Below are the code and all the weights of a small trained network. Each question names an input and a target symbol and asks about switching units off, where a switched-off unit gives its printed mean instead of its output.

import numpy as np


def w(rows, s, z=0):
    codes = np.array(rows[::2]) - 128.0
    scale = np.full(codes.shape[1], s)
    scale[-1] = z or s
    return codes * scale


def norm(h):
    return h / np.sqrt((h * h).mean(-1, keepdims=True) + 1e-5)


def f(y):
    return np.maximum(y, 0)


def softmax(a):
    e = np.exp(a - a.max(-1, keepdims=True))
    return e / e.sum(-1, keepdims=True)


def log_softmax(a):
    a = a - a.max(-1, keepdims=True)
    return a - np.log(np.exp(a).sum(-1, keepdims=True))


def net(x, mask):
    ids = ['ΓΔΘΞαβεζηλμπστφψ'.index(c) for c in x.split()]
    T = len(ids)
    res = E[ids] + P[:T]
    q, k, v = (norm(res) @ M[0].T for M in (Q, K, V))
    z = softmax(np.where(np.tri(T) > 0, q @ k.T / 3**0.5, -1e9)) @ v
    res = res + np.where(mask[0], z, O[0][:, -1]) @ O[0][:, :-1]
    y = f(norm(res) @ A[0][:, :-1].T + A[0][:, -1])
    res = res + np.where(mask[1:9], y, B[0][:, -1]) @ B[0][:, :-1]
    return log_softmax(norm(res)[-1] @ U[:, :-1].T + U[:, -1])


Q, K, V, O, A, B = {}, {}, {}, {}, {}, {}
E = w([
[144,193,146,117,104,52,163,82],'Γ',
[104,85,197,127,57,160,176,238],'Δ',
[120,108,122,230,110,214,185,253],'Θ',
[166,150,136,79,196,148,112,209],'Ξ',
[157,180,200,107,169,96,140,126],'α',
[142,127,208,119,141,126,136,97],'β',
[83,123,105,254,81,173,176,191],'ε',
[75,141,182,138,162,127,99,147],'ζ',
[103,207,101,104,116,96,118,161],'η',
[137,67,136,152,125,109,105,140],'λ',
[119,214,125,95,116,100,121,162],'μ',
[154,137,85,131,147,45,116,129],'π',
[110,80,158,212,100,137,156,123],'σ',
[168,191,108,138,121,123,134,105],'τ',
[113,146,105,157,190,99,81,155],'φ',
[105,113,94,118,119,49,125,124],'ψ',
],0.0074)
P = w([
[192,130,110,124,155,191,187,132],'0',
[96,141,176,142,129,62,128,131],'1',
[99,132,158,162,138,89,185,160],'2',
[212,163,127,153,83,84,77,147],'3',
[105,130,153,124,138,94,119,117],'4',
[108,125,151,160,127,86,175,162],'5',
[196,153,117,142,82,103,46,124],'6',
[117,123,137,106,140,113,111,105],'7',
[112,122,149,160,125,94,174,163],'8',
[189,177,115,132,89,122,3,105],'9',
[121,123,138,98,142,113,101,97],'10',
],0.011)
Q[0] = w([
[197,144,167,172,54,80,11,159],'head 1',
[161,111,63,93,112,193,165,101],'head 1',
[158,172,129,70,116,149,1,91],'head 1',
],0.0098)
K[0] = w([
[96,88,123,2,173,88,73,24],'head 1',
[145,190,120,121,172,117,229,132],'head 1',
[127,214,129,56,190,117,65,75],'head 1',
],0.01)
V[0] = w([
[155,21,197,3,133,72,140,170],'head 1',
[165,33,96,215,170,68,127,3],'head 1',
[121,249,91,97,125,47,169,101],'head 1',
],0.0068)
O[0] = w([
[135,36,131,79,141,106,218,173,247],'head 1',
[129,131,132,249,188,103,177,110,41],'head 1',
[98,166,90,99,169,203,150,106,254],'head 1',
],0.011,0.0019)
A[0] = w([
[209,120,115,251,172,151,140,78,2],'neuron 1',
[237,113,94,75,139,161,131,125,159],'neuron 2',
[254,140,77,205,73,174,35,164,113],'neuron 3',
[31,117,128,123,37,130,206,58,96],'neuron 4',
[40,86,101,151,123,131,215,56,5],'neuron 5',
[111,70,165,101,198,198,191,127,111],'neuron 6',
[195,220,104,232,109,209,57,77,53],'neuron 7',
[197,136,158,128,18,136,41,172,76],'neuron 8',
],0.0076,0.0049)
B[0] = w([
[2,170,131,93,113,68,142,106,173],'neuron 1',
[72,93,140,188,114,135,120,200,229],'neuron 2',
[129,167,193,71,176,93,52,39,223],'neuron 3',
[117,122,151,210,62,212,119,94,155],'neuron 4',
[140,59,102,69,36,147,50,120,150],'neuron 5',
[168,149,102,101,169,93,64,84,238],'neuron 6',
[217,31,123,141,131,216,115,128,186],'neuron 7',
[173,169,52,138,101,65,112,153,254],'neuron 8',
],0.0098,0.0049)
U = w([
[129,153,143,124,66,190,159,59,253],'Γ',
[131,82,157,39,51,122,166,167,161],'Δ',
[152,213,98,131,98,34,59,166,37],'Θ',
[92,96,102,108,198,182,99,250,78],'Ξ',
[196,202,162,36,191,128,201,103,153],'α',
[191,54,212,84,131,139,127,34,44],'β',
[190,127,176,208,110,172,59,114,105],'ε',
[50,138,254,99,128,155,64,100,102],'ζ',
[91,189,86,84,99,181,136,146,131],'η',
[176,57,155,189,188,81,176,169,155],'λ',
[103,183,106,87,109,188,140,145,150],'μ',
[86,136,9,101,149,85,161,103,108],'π',
[81,149,181,215,114,89,165,100,180],'σ',
[169,124,97,156,154,217,165,127,239],'τ',
[79,182,64,206,225,144,131,121,119],'φ',
[133,66,82,123,78,152,90,108,114],'ψ',
],0.0079,0.0037)

Each question gives the input, a string of symbols that net reads in full, and the target symbol t.
The units are the heads (3 rows each of Q, K, V and O) and the neurons (one row each of A and B). Each row of codes is followed by its name. A weight is (code - 128) times the scale printed after its matrix; where a second scale follows, it is the last column's (O, A, B and U).
mask holds one flag per unit, heads first, then neurons. A switched-off unit (its flag False) gives its mean, the last column of its rows in O or B, instead of its output. The means were averaged over made-up inputs and are rounded, as every weight is.
A unit's drop is (log p(t) with every unit on - log p(t) with that unit switched off) / (log p(t) with every unit on - log p(t) with every unit switched off).
The circuit of an input: a set's keep is (log p(t) with only the set's units on - log p(t) with every unit switched off) / (log p(t) with every unit on - log p(t) with every unit switched off). Starting from all 9 units, units are removed one at a time, each time the one whose removal leaves the highest keep (on an exact tie, the one counted first), for as long as the keep stays at least 0.8.
circuit, biggest first: the units of the circuit, biggest drop first
unit that matters most: the unit with the biggest drop
top k neurons: the k neurons with the biggest drops, biggest first
drop when u is switched off: that unit's drop, to one decimal
input α Γ α ζ τ φ ζ Θ β, target Θ: circuit, biggest first => (head 1; neuron 8)
input ζ α α η, target Ξ: circuit, biggest first => (head 1; neuron 2)
input Θ σ β η ζ ζ, target σ: circuit, biggest first => (head 1; neuron 6)
input Θ β π α, target λ: circuit, biggest first => (head 1; neuron 2)
input α β Θ α φ, target φ: top 2 neurons => (neuron 3; neuron 8)
input β ζ α α φ ε, target ε: circuit, biggest first => (head 1; neuron 7)
input α λ Γ ζ Θ Δ ζ φ τ β, target β: unit that matters most => neuron 7
input φ ψ α ζ α α, target α: circuit, biggest first => (neuron 2; head 1)
input Θ α α ζ σ α, target σ: circuit, biggest first => (head 1; neuron 1)
input ζ α β ζ α φ π Γ ζ α, target τ: circuit, biggest first => (head 1; neuron 7)
input ζ ζ ζ φ ζ α, target α: circuit, biggest first => (neuron 2; neuron 8; neuron 3; head 1)
input ζ σ α α ε, target ε: circuit, biggest first => (neuron 7; head 1)
input ζ β ζ, target ζ: circuit, biggest first => (neuron 8; head 1)
input σ ζ ζ ζ α α ζ α α Γ, target Ξ: top 2 neurons => (neuron 2; neuron 8)
input α β σ α α ζ Θ α α β τ, target τ: top 2 neurons => (neuron 7; neuron 3)
input β ζ ζ φ α Ξ π Γ, target Γ: unit that matters most => neuron 4
input λ ζ α ζ η α π ζ ζ, target λ: circuit, biggest first => (head 1; neuron 3)
input ζ ζ η Θ α ζ ζ Ξ, target Ξ: top 3 neurons => (neuron 2; neuron 3; neuron 8)
input Ξ α ζ ζ Γ ζ, target ζ: top 3 neurons => (neuron 8; neuron 4; neuron 2)
input α Θ ζ α Ξ φ α, target Δ: unit that matters most => head 1
input τ Γ ζ α π η λ φ, target φ: drop when neuron 3 is switched off => 0.2
input α Θ β ζ ζ ζ, target Θ: drop when head 1 is switched off => 2.3
input ε ζ λ α β β α π β α, target φ: drop when neuron 1 is switched off => 0.3
input ζ α ζ β α ψ τ, target Ξ: drop when neuron 2 is switched off => 0.7
